Here is a tiny trained network, its code and every weight. The questions are about switching its units off for an input and a class, where a switched-off unit gives its printed mean instead of its output.

import numpy as np


def w(rows, s, z=0):
    codes = np.array(rows[::2]) - 128.0
    scale = np.full(codes.shape[1], s)
    scale[-1] = z or s
    return codes * scale


def f(y):
    return np.maximum(y, 0)


def log_softmax(a):
    a = a - a.max(-1, keepdims=True)
    return a - np.log(np.exp(a).sum(-1, keepdims=True))


def net(x, mask):
    res = np.array(x, float).reshape(1, 6) / 4 @ E
    y = f(res @ A[0][:, :-1].T + A[0][:, -1])
    res = res + np.where(mask, y, B[0][:, -1]) @ B[0][:, :-1]
    return log_softmax(res[-1] @ U[:, :-1].T + U[:, -1])


A, B = {}, {}
E = w([
[35,80,20],'x0',
[24,197,186],'x1',
[126,129,130],'x2',
[131,125,128],'x3',
[131,124,127],'x4',
[82,4,216],'x5',
],0.0035)
A[0] = w([
[83,157,148,91],'neuron 0',
[206,159,205,69],'neuron 1',
[109,42,188,60],'neuron 2',
[147,99,107,122],'neuron 3',
[165,163,163,132],'neuron 4',
[171,92,92,100],'neuron 5',
[125,112,101,125],'neuron 6',
[80,184,181,93],'neuron 7',
[224,55,72,66],'neuron 8',
[27,188,156,98],'neuron 9',
[174,149,182,75],'neuron 10',
[65,90,32,55],'neuron 11',
[132,135,134,208],'neuron 12',
[131,132,131,230],'neuron 13',
[81,162,149,94],'neuron 14',
[80,95,62,75],'neuron 15',
[119,61,184,88],'neuron 16',
[127,139,137,254],'neuron 17',
[144,133,124,95],'neuron 18',
[149,198,82,56],'neuron 19',
[149,197,82,55],'neuron 20',
[120,101,150,87],'neuron 21',
[126,133,134,217],'neuron 22',
[100,145,139,104],'neuron 23',
[163,254,61,72],'neuron 24',
[111,72,172,64],'neuron 25',
[111,72,170,62],'neuron 26',
[92,152,144,98],'neuron 27',
[172,100,103,93],'neuron 28',
[67,103,77,98],'neuron 29',
[159,118,194,127],'neuron 30',
[177,151,184,79],'neuron 31',
],0.0088,0.0041)
B[0] = w([
[169,145,165,144],'neuron 0',
[45,226,158,167],'neuron 1',
[83,37,176,162],'neuron 2',
[165,142,140,147],'neuron 3',
[90,178,119,168],'neuron 4',
[185,147,166,153],'neuron 5',
[117,155,125,145],'neuron 6',
[204,164,164,166],'neuron 7',
[233,171,223,174],'neuron 8',
[225,151,205,181],'neuron 9',
[77,192,144,148],'neuron 10',
[39,234,147,169],'neuron 11',
[142,115,68,208],'neuron 12',
[158,108,36,230],'neuron 13',
[177,144,163,148],'neuron 14',
[65,204,142,158],'neuron 15',
[92,52,152,162],'neuron 16',
[164,99,10,255],'neuron 17',
[126,128,143,129],'neuron 18',
[83,51,165,154],'neuron 19',
[84,51,163,153],'neuron 20',
[113,99,144,134],'neuron 21',
[151,110,59,217],'neuron 22',
[149,139,149,137],'neuron 23',
[57,2,183,197],'neuron 24',
[97,66,167,146],'neuron 25',
[97,66,168,145],'neuron 26',
[161,141,156,141],'neuron 27',
[173,139,167,145],'neuron 28',
[78,196,131,162],'neuron 29',
[76,171,104,170],'neuron 30',
[72,195,147,152],'neuron 31',
],0.032,0.0041)
U = w([
[53,7,199,65],'0',
[141,142,63,252],'1',
[140,143,64,200],'2',
[33,255,139,37],'3',
[155,125,57,132],'4',
[254,168,229,58],'5',
],0.005,0.0041)

Each question gives the input, the list of numbers given to net, and the class t.
The units are the neurons (one row each of A and B). Each row of codes is followed by its name. A weight is (code - 128) times the scale printed after its matrix; where a second scale follows, it is the last column's (A, B and U).
mask holds one flag per neuron, in row order. A switched-off neuron (its flag False) gives its mean, the last column of its row in B, instead of its output. The means were averaged over made-up inputs and are rounded, as every weight is.
A unit's drop is (log p(t) with every unit on - log p(t) with that unit switched off) / (log p(t) with every unit on - log p(t) with every unit switched off).
The circuit of an input: a set's keep is (log p(t) with only the set's units on - log p(t) with every unit switched off) / (log p(t) with every unit on - log p(t) with every unit switched off). Starting from the 12 units with the biggest drops (on a tie, the unit counted first), units are removed one at a time, each time the one whose removal leaves the highest keep (on an exact tie, the one counted first), for as long as the keep stays at least 0.8.
circuit, biggest first: the units of the circuit, biggest drop first
most important unit: the unit with the biggest drop
k most important neurons: the k neurons with the biggest drops, biggest first
drop when u is switched off: that unit's drop, to one decimal
input [8,-3,-7,4,-4,8], class 0: 2 most important neurons => [neuron 2; neuron 16]
input [-3,6,2,-5,-1,-3], class 5: most important unit => neuron 9
input [-8,-3,5,-1,-3,-3], class 3: circuit, biggest first => [neuron 1; neuron 31]
input [-7,-7,3,-6,0,8], class 0: 2 most important neurons => [neuron 2; neuron 16]
input [3,6,4,5,2,3], class 5: circuit, biggest first => [neuron 9; neuron 7]
input [5,0,2,2,-3,2], class 3: circuit, biggest first => [neuron 11; neuron 29]
input [-7,4,4,-2,0,0], class 3: circuit, biggest first => [neuron 1; neuron 31]
input [1,-7,-6,-6,-4,6], class 5: 3 most important neurons => [neuron 8; neuron 24; neuron 5]
input [-2,8,-5,-6,0,-7], class 5: 3 most important neurons => [neuron 9; neuron 7; neuron 14]
input [8,-7,-7,8,6,-3], class 3: 2 most important neurons => [neuron 11; neuron 15]
input [-3,6,1,-1,-3,8], class 0: 2 most important neurons => [neuron 2; neuron 16]
input [-7,6,-5,-5,-1,5], class 3: 4 most important neurons => [neuron 1; neuron 30; neuron 31; neuron 10]
input [8,-7,3,-2,5,-3], class 3: 3 most important neurons => [neuron 11; neuron 15; neuron 29]
input [-5,-3,4,7,7,-7], class 0: circuit, biggest first => [neuron 24]
input [1,3,3,-2,0,7], class 0: circuit, biggest first => [neuron 2; neuron 16]
input [0,-8,-1,5,4,6], class 5: 2 most important neurons => [neuron 8; neuron 24]
input [1,8,-6,-6,6,2], class 5: 2 most important neurons => [neuron 9; neuron 7]
input [-7,3,-1,5,0,3], class 3: drop when neuron 31 is switched off => 0.2
input [3,-5,-5,-5,-6,8], class 0: drop when neuron 2 is switched off => 0.3
input [8,5,5,-2,4,-7], class 3: circuit, biggest first => [neuron 11]
input [-8,-6,-7,-1,6,-3], class 3: drop when neuron 4 is switched off => 0.1
